Below are the code and all the weights of a small trained network. Each question names an input and a class and asks about switching units off, where a switched-off unit gives its printed mean instead of its output.

import numpy as np


def w(rows, s, z=0):
    codes = np.array(rows[::2]) - 128.0
    scale = np.full(codes.shape[1], s)
    scale[-1] = z or s
    return codes * scale


def f(y):
    return y / 2 * (1 + np.tanh(0.7978845608 * (y + 0.044715 * y**3)))


def log_softmax(a):
    a = a - a.max(-1, keepdims=True)
    return a - np.log(np.exp(a).sum(-1, keepdims=True))


def net(x, mask):
    res = np.array(x, float).reshape(1, 6) / 4 @ E
    y = f(res @ A[0][:, :-1].T + A[0][:, -1])
    res = res + np.where(mask, y, B[0][:, -1]) @ B[0][:, :-1]
    return log_softmax(res[-1] @ U[:, :-1].T + U[:, -1])


A, B = {}, {}
E = w([
[100,55,154,229,131,171,173,168],'x0',
[200,103,79,123,178,136,88,175],'x1',
[130,88,59,142,200,163,124,113],'x2',
[174,142,189,55,169,241,254,195],'x3',
[194,126,68,71,231,226,207,37],'x4',
[207,206,172,176,158,140,75,131],'x5',
],0.0068)
A[0] = w([
[237,152,130,2,99,225,165,109,254],'n1',
[157,190,103,144,64,138,148,179,111],'n2',
[153,32,132,69,134,78,34,209,217],'n3',
[126,187,10,165,179,141,140,88,141],'n4',
[112,26,178,116,224,136,151,108,137],'n5',
[64,137,211,63,175,179,172,97,214],'n6',
],0.0065,0.0025)
B[0] = w([
[84,103,142,125,221,15,73,150,254],'n1',
[166,195,128,81,95,105,141,112,138],'n2',
[78,181,2,123,88,190,118,64,182],'n3',
[120,57,161,104,121,177,103,113,183],'n4',
[143,76,103,120,118,156,71,179,164],'n5',
[130,125,207,128,51,78,164,174,183],'n6',
],0.011,0.0085)
U = w([
[86,163,37,178,170,215,152,177,3],'0',
[106,5,53,152,84,149,190,159,106],'1',
[197,105,180,118,207,104,119,99,121],'2',
[87,93,169,78,61,41,120,185,254],'3',
[165,75,71,30,240,114,70,159,173],'4',
[194,168,10,71,82,54,107,72,73],'5',
[173,178,87,121,151,255,182,160,115],'6',
[138,61,87,204,34,63,51,79,99],'7',
],0.0067,0.0026)

Each question gives the input, the list of numbers given to net, and the class t.
The units are the neurons (one row each of A and B). Each row of codes is followed by its name. A weight is (code - 128) times the scale printed after its matrix; where a second scale follows, it is the last column's (A, B and U).
mask holds one flag per neuron, in row order. A switched-off neuron (its flag False) gives its mean, the last column of its row in B, instead of its output. The means were averaged over made-up inputs and are rounded, as every weight is.
A unit's drop is (log p(t) with every unit on - log p(t) with that unit switched off) / (log p(t) with every unit on - log p(t) with every unit switched off).
The circuit of an input: a set's keep is (log p(t) with only the set's units on - log p(t) with every unit switched off) / (log p(t) with every unit on - log p(t) with every unit switched off). Starting from all 6 units, units are removed one at a time, each time the one whose removal leaves the highest keep (on an exact tie, the one counted first), for as long as the keep stays at least 0.8.
circuit, biggest first: the units of the circuit, biggest drop first
k most important neurons: the k neurons with the biggest drops, biggest first
drop of u: that unit's drop, to one decimal
input [-8,2,7,-4,-8,7], class 5: circuit, biggest first	(n3; n1)
input [-8,5,7,0,-5,4], class 5: 2 most important neurons	(n3; n1)
input [-8,1,3,-3,-7,-8], class 5: most important neuron	(n3)
input [5,4,-6,0,-2,-2], class 6: circuit, biggest first	(n1; n6)
input [2,6,4,7,-5,-1], class 0: circuit, biggest first	(n3; n4)
input [-8,-7,2,2,8,-5], class 3: 2 most important neurons	(n6; n3)
input [2,-8,4,2,3,-2], class 3: 2 most important neurons	(n6; n3)
input [-6,-2,-2,5,6,-4], class 3: 2 most important neurons	(n6; n3)
input [6,8,1,1,-6,1], class 6: circuit, biggest first	(n1; n3)
input [-6,1,-3,-2,-6,1], class 5: drop of n3	0.2
input [-7,4,-7,0,-7,-1], class 5: drop of n5	0.0
input [-1,-8,0,3,3,0], class 3: drop of n6	0.7
